Here is a tiny trained network, its code and every weight. The questions are about switching its units off for an input and a class, where a switched-off unit gives its printed mean instead of its output.

import numpy as np


def w(rows, s, z=0):
    codes = np.array(rows[::2]) - 128.0
    scale = np.full(codes.shape[1], s)
    scale[-1] = z or s
    return codes * scale


def norm(h):
    return h / np.sqrt((h * h).mean(-1, keepdims=True) + 1e-5)


def f(y):
    return y / 2 * (1 + np.tanh(0.7978845608 * (y + 0.044715 * y**3)))


def log_softmax(a):
    a = a - a.max(-1, keepdims=True)
    return a - np.log(np.exp(a).sum(-1, keepdims=True))


def net(x, mask):
    res = np.array(x, float).reshape(1, 2) / 4 @ E
    u = 0
    for l in range(3):
        y = f(norm(res) @ A[l][:, :-1].T + A[l][:, -1])
        res = res + np.where(mask[u : u + 8], y, B[l][:, -1]) @ B[l][:, :-1]
        u += 8
    return log_softmax(norm(res)[-1] @ U[:, :-1].T + U[:, -1])


A, B = {}, {}
E = w([
[114,111,253,208,79,53,80,164,125,36,160],'x0',
[238,181,129,177,130,54,80,152,179,114,209],'x1',
],0.0046)
A[0] = w([
[153,225,65,104,166,146,118,153,158,171,113,135],'L0N1',
[69,84,164,122,136,159,177,166,79,99,38,130],'L0N2',
[109,131,68,58,154,179,217,33,55,142,57,78],'L0N3',
[176,93,66,103,149,90,109,72,162,212,165,254],'L0N4',
[98,188,253,207,98,97,66,190,121,64,125,192],'L0N5',
[184,129,193,175,147,78,78,197,137,58,228,94],'L0N6',
[150,103,136,213,60,48,59,229,236,68,179,71],'L0N7',
[139,146,132,159,222,125,77,170,114,152,141,174],'L0N8',
],0.0037,0.0012)
B[0] = w([
[143,129,202,14,114,217,158,142,135,116,151,162],'L0N1',
[165,126,218,105,109,179,96,164,142,193,77,191],'L0N2',
[135,70,110,253,169,69,71,94,88,77,211,214],'L0N3',
[134,174,227,133,118,155,158,181,152,150,43,170],'L0N4',
[149,98,54,127,105,131,192,185,156,116,109,254],'L0N5',
[62,102,124,122,199,98,125,116,134,112,168,231],'L0N6',
[78,107,124,224,203,63,36,75,120,99,157,240],'L0N7',
[119,184,87,127,122,143,54,88,134,48,11,139],'L0N8',
],0.0049,0.0062)
A[1] = w([
[113,122,126,193,106,7,96,32,102,113,168,3],'L1N1',
[84,99,151,162,99,136,66,135,114,112,150,188],'L1N2',
[172,133,140,154,100,110,112,119,168,87,70,186],'L1N3',
[111,55,130,126,153,133,69,73,112,163,137,93],'L1N4',
[149,149,50,167,109,2,78,147,136,84,166,61],'L1N5',
[79,153,204,73,102,142,125,50,51,243,122,100],'L1N6',
[114,126,103,142,146,108,174,120,137,160,103,85],'L1N7',
[106,117,95,157,102,114,110,89,89,49,162,82],'L1N8',
],0.0052,0.0011)
B[1] = w([
[130,119,14,136,70,225,134,208,186,195,198,244],'L1N1',
[166,202,27,116,189,160,142,103,58,164,124,214],'L1N2',
[59,119,100,88,127,151,111,86,135,182,104,144],'L1N3',
[187,102,108,230,112,72,148,24,106,137,208,198],'L1N4',
[61,114,78,99,167,180,133,243,102,35,218,254],'L1N5',
[126,169,34,128,141,94,88,163,172,95,255,180],'L1N6',
[110,153,111,198,138,101,84,192,17,163,198,125],'L1N7',
[210,107,17,111,134,187,114,116,99,131,232,181],'L1N8',
],0.0051,0.005)
A[2] = w([
[110,56,126,210,183,67,133,96,107,151,154,148],'L2N1',
[135,65,82,143,129,138,190,85,55,95,156,109],'L2N2',
[178,102,162,141,115,130,124,66,105,127,66,151],'L2N3',
[200,210,145,25,195,124,186,156,161,79,105,183],'L2N4',
[166,50,66,213,82,90,227,111,109,138,253,89],'L2N5',
[78,66,118,189,147,123,116,171,114,102,154,118],'L2N6',
[195,211,84,55,43,205,196,69,143,157,93,76],'L2N7',
[210,168,208,41,73,134,219,45,180,159,136,3],'L2N8',
],0.0045,0.0018)
B[2] = w([
[132,172,78,157,79,135,102,34,114,199,176,200],'L2N1',
[209,171,130,100,108,97,99,165,158,158,89,183],'L2N2',
[76,121,61,49,154,214,29,135,46,144,199,130],'L2N3',
[61,136,158,79,120,52,117,76,99,121,68,156],'L2N4',
[55,115,210,79,132,182,77,97,86,131,56,254],'L2N5',
[191,159,131,112,154,95,166,105,181,129,156,202],'L2N6',
[130,134,126,192,53,105,203,196,32,99,187,146],'L2N7',
[226,110,39,207,101,153,162,140,123,119,254,148],'L2N8',
],0.0062,0.0075)
U = w([
[70,45,201,97,85,178,153,204,110,150,45,149],'0',
[141,109,143,95,84,155,152,94,162,74,139,2],'1',
[92,109,45,159,193,152,81,186,177,65,248,141],'2',
[153,126,135,124,116,200,36,3,60,209,145,142],'3',
[185,104,100,190,126,60,182,131,202,153,92,120],'4',
[179,179,133,100,27,83,242,170,26,107,215,131],'5',
[91,178,207,63,170,54,96,76,168,84,80,116],'6',
],0.013,0.012)

Each question gives the input, the list of numbers given to net, and the class t.
The units are the neurons (one row each of A and B). Each row of codes is followed by its name. A weight is (code - 128) times the scale printed after its matrix; where a second scale follows, it is the last column's (A, B and U).
mask holds one flag per neuron, layer by layer. A switched-off neuron (its flag False) gives its mean, the last column of its row in B, instead of its output. The means were averaged over made-up inputs and are rounded, as every weight is.
A unit's drop is (log p(t) with every unit on - log p(t) with that unit switched off) / (log p(t) with every unit on - log p(t) with every unit switched off).
unit that matters most: the unit with the biggest drop
top k neurons: the k neurons with the biggest drops, biggest first
k most important neurons of layer l: the k neurons of layer l with the biggest drops, biggest first
drop when u is switched off: that unit's drop, to one decimal
input [7,-5], class 0: 4 most important neurons of layer 0	(L0N5 L0N3 L0N7 L0N2)
input [-1,-1], class 3: unit that matters most	L0N3
input [8,-5], class 4: 4 most important neurons of layer 1	(L1N4 L1N5 L1N1 L1N2)
input [3,-3], class 0: top 2 neurons	(L0N3 L0N7)
input [-2,5], class 6: top 2 neurons	(L0N3 L0N4)
input [-2,1], class 5: top 4 neurons	(L0N7 L0N1 L0N6 L1N5)
input [6,-5], class 0: top 3 neurons	(L0N3 L0N7 L0N5)
input [2,-3], class 0: top 3 neurons	(L0N7 L0N6 L0N3)
input [2,-4], class 3: 2 most important neurons of layer 0	(L0N4 L0N1)
input [4,-6], class 0: 3 most important neurons of layer 0	(L0N7 L0N3 L0N6)
input [3,-2], class 4: top 4 neurons	(L0N5 L0N3 L2N5 L1N4)
input [-4,6], class 5: 2 most important neurons of layer 2	(L2N8 L2N7)
input [-5,2], class 5: top 2 neurons	(L0N7 L0N1)
input [-2,3], class 5: 4 most important neurons of layer 0	(L0N7 L0N1 L0N3 L0N6)
input [6,-7], class 0: unit that matters most	L0N7
input [-2,-1], class 3: drop when L0N3 is switched off	2.8
input [-3,2], class 5: drop when L0N7 is switched off	0.6
input [5,-5], class 0: drop when L0N7 is switched off	1.2
